Below is a small trained network, with its code and all its weights. Each question gives an input and a target symbol and asks what happens when units are switched off, that is, made to give their printed mean instead of their output.

import numpy as np


def w(rows, s, z=0):
    codes = np.array(rows[::2]) - 128.0
    scale = np.full(codes.shape[1], s)
    scale[-1] = z or s
    return codes * scale


def norm(h):
    return h / np.sqrt((h * h).mean(-1, keepdims=True) + 1e-5)


def softmax(a):
    e = np.exp(a - a.max(-1, keepdims=True))
    return e / e.sum(-1, keepdims=True)


def log_softmax(a):
    a = a - a.max(-1, keepdims=True)
    return a - np.log(np.exp(a).sum(-1, keepdims=True))


def net(x, mask):
    ids = ['αβγεζμσφψ'.index(c) for c in x.split()]
    T = len(ids)
    res = E[ids] + P[:T]
    u = 0
    for l in range(3):
        r = norm(res)
        for j in range(2):
            rows = slice(2 * j, 2 * j + 2)
            q, k, v = (r @ M[l][rows].T for M in (Q, K, V))
            z = softmax(np.where(np.tri(T) > 0, q @ k.T / 2**0.5, -1e9)) @ v
            o = O[l][rows]
            res = res + np.where(mask[u + j], z, o[:, -1]) @ o[:, :-1]
        u += 2
    return log_softmax(norm(res)[-1] @ U[:, :-1].T + U[:, -1])


Q, K, V, O = {}, {}, {}, {}
E = w([
[140,148,160,107,159,149,155,129,121],'α',
[160,145,166,99,148,130,126,153,109],'β',
[125,128,185,140,157,131,143,135,138],'γ',
[132,128,176,130,129,117,106,163,128],'ε',
[99,149,140,99,140,154,106,133,145],'ζ',
[103,147,131,150,99,146,139,176,150],'μ',
[118,113,127,109,117,107,129,148,182],'σ',
[7,76,107,139,129,88,81,95,94],'φ',
[129,99,139,153,89,165,95,114,139],'ψ',
],0.015)
P = w([
[159,204,254,59,85,159,172,143,178],'0',
[123,180,234,75,77,133,141,154,160],'1',
[113,157,201,100,83,137,126,154,154],'2',
[100,123,185,113,118,149,112,173,142],'3',
[91,108,157,128,142,152,97,158,139],'4',
[91,103,126,151,159,141,79,159,133],'5',
[88,90,95,154,180,151,58,171,125],'6',
[69,74,121,189,242,150,47,156,116],'7',
],0.0058)
Q[0] = w([
[244,110,71,80,128,38,156,96,144],'L0H1',
[200,134,6,240,94,135,181,115,118],'L0H1',
[162,147,82,177,172,116,135,96,62],'L0H2',
[85,74,166,129,185,176,109,199,123],'L0H2',
],0.022)
K[0] = w([
[160,252,199,134,170,189,125,131,86],'L0H1',
[155,102,207,71,155,89,113,45,36],'L0H1',
[130,213,165,142,179,135,111,188,141],'L0H2',
[26,40,92,168,138,94,73,131,116],'L0H2',
],0.024)
V[0] = w([
[138,111,114,151,153,129,123,136,169],'L0H1',
[117,141,172,131,139,121,142,86,124],'L0H1',
[111,87,121,109,110,78,106,138,248],'L0H2',
[175,120,105,95,133,139,107,149,178],'L0H2',
],0.017)
O[0] = w([
[112,193,157,210,134,176,134,145,87,143],'L0H1',
[130,73,130,125,154,87,150,78,182,124],'L0H1',
[92,99,129,123,195,51,42,255,247,250],'L0H2',
[150,212,120,163,124,47,50,49,168,113],'L0H2',
],0.0049,0.016)
Q[1] = w([
[106,214,186,110,7,143,160,155,181],'L1H1',
[162,151,97,113,37,81,151,59,136],'L1H1',
[120,153,190,145,235,50,58,198,111],'L1H2',
[111,18,90,108,79,214,144,231,56],'L1H2',
],0.018)
K[1] = w([
[122,94,158,175,25,190,120,120,170],'L1H1',
[231,208,206,44,125,158,171,115,167],'L1H1',
[23,70,23,213,188,174,36,154,164],'L1H2',
[191,57,45,102,167,248,247,180,84],'L1H2',
],0.018)
V[1] = w([
[145,61,142,167,117,158,5,41,93],'L1H1',
[160,149,123,73,195,32,132,143,16],'L1H1',
[119,138,121,124,182,90,181,126,85],'L1H2',
[156,109,100,142,217,162,168,90,151],'L1H2',
],0.016)
O[1] = w([
[143,48,134,40,58,123,114,91,254,106],'L1H1',
[228,157,65,34,160,85,170,184,59,6],'L1H1',
[114,148,97,159,156,102,103,173,152,34],'L1H2',
[153,107,90,114,160,75,175,147,206,53],'L1H2',
],0.0064,0.011)
Q[2] = w([
[171,166,254,172,167,228,112,185,191],'L2H1',
[81,69,139,41,194,136,224,200,85],'L2H1',
[77,184,188,83,173,117,113,198,163],'L2H2',
[86,162,131,86,39,152,93,131,173],'L2H2',
],0.021)
K[2] = w([
[58,136,148,179,120,185,5,107,214],'L2H1',
[234,161,152,179,27,150,119,190,192],'L2H1',
[129,100,59,159,136,210,50,161,155],'L2H2',
[113,106,53,171,117,132,101,85,143],'L2H2',
],0.022)
V[2] = w([
[176,130,180,165,140,115,138,140,156],'L2H1',
[180,180,149,133,103,197,176,170,161],'L2H1',
[212,29,181,202,158,128,27,106,89],'L2H2',
[6,170,115,81,193,109,80,44,119],'L2H2',
],0.017)
O[2] = w([
[128,89,66,156,84,85,127,83,112,184],'L2H1',
[80,78,87,105,127,133,119,143,152,96],'L2H1',
[98,163,138,12,117,23,253,83,113,210],'L2H2',
[248,188,54,122,113,181,174,160,147,248],'L2H2',
],0.0057,0.012)
U = w([
[253,161,157,85,106,204,211,181,181,49],'α',
[89,90,170,111,85,141,107,45,177,223],'β',
[56,184,133,195,94,187,111,144,23,100],'γ',
[110,96,97,98,128,168,105,151,112,71],'ε',
[112,157,93,145,167,51,52,182,186,132],'ζ',
[85,167,159,46,102,48,194,119,86,44],'μ',
[126,112,114,199,169,70,220,104,128,119],'σ',
[183,82,127,86,166,113,75,87,59,252],'φ',
[165,62,93,193,181,174,103,99,128,167],'ψ',
],0.0058,0.0023)

Each question gives the input, a string of symbols that net reads in full, and the target symbol t.
The units are the heads (2 rows each of Q, K, V and O). Each row of codes is followed by its name. A weight is (code - 128) times the scale printed after its matrix; where a second scale follows, it is the last column's (O and U).
mask holds one flag per head, layer by layer. A switched-off head (its flag False) gives its mean, the last column of its rows in O, instead of its output. The means were averaged over made-up inputs and are rounded, as every weight is.
A unit's drop is (log p(t) with every unit on - log p(t) with that unit switched off) / (log p(t) with every unit on - log p(t) with every unit switched off).
The circuit of an input: a set's keep is (log p(t) with only the set's units on - log p(t) with every unit switched off) / (log p(t) with every unit on - log p(t) with every unit switched off). Starting from all 6 units, units are removed one at a time, each time the one whose removal leaves the highest keep (on an exact tie, the one counted first), for as long as the keep stays at least 0.8.
circuit, biggest first: the units of the circuit, biggest drop first
most important unit: the unit with the biggest drop
which heads matter: for each layer, one digit per head in row order, 1 if its drop is at least 0.15 and else 0, layers parted by /
input ζ ε α γ ε, target μ: which heads matter : 00 / 00 / 01
input ζ μ β, target γ: which heads matter : 00 / 10 / 00
input ε β γ β, target σ: most important unit : L0H1
input ζ μ β α β γ, target σ: circuit, biggest first : L1H2; L0H2
input α ζ ε, target α: which heads matter : 10 / 00 / 01
input ε ε γ, target μ: circuit, biggest first : L2H2; L0H1; L1H1
input ψ ζ μ ζ ζ ψ σ α, target β: which heads matter : 10 / 11 / 00
input ζ β ψ γ γ ψ σ, target β: which heads matter : 00 / 10 / 00
input ζ μ α ε, target γ: circuit, biggest first : L0H2; L1H1
input ψ β ε, target β: which heads matter : 01 / 10 / 00
input ζ ψ σ ζ μ γ φ β, target α: circuit, biggest first : L1H1; L2H2
input φ σ γ ζ γ σ σ, target γ: which heads matter : 11 / 00 / 00
input ζ α μ ζ, target γ: which heads matter : 00 / 10 / 00
input α μ ζ ε β β, target μ: most important unit : L1H1
input ε σ γ γ ζ α, target α: which heads matter : 00 / 00 / 01
input μ σ ε μ γ γ, target γ: which heads matter : 10 / 10 / 00
input σ ψ μ φ μ, target α: circuit, biggest first : L1H1; L1H2; L2H2
input ε α ζ, target α: circuit, biggest first : L2H2; L0H2
input μ μ ψ μ γ γ, target γ: circuit, biggest first : L1H1; L1H2
input γ γ β μ, target γ: circuit, biggest first : L1H1
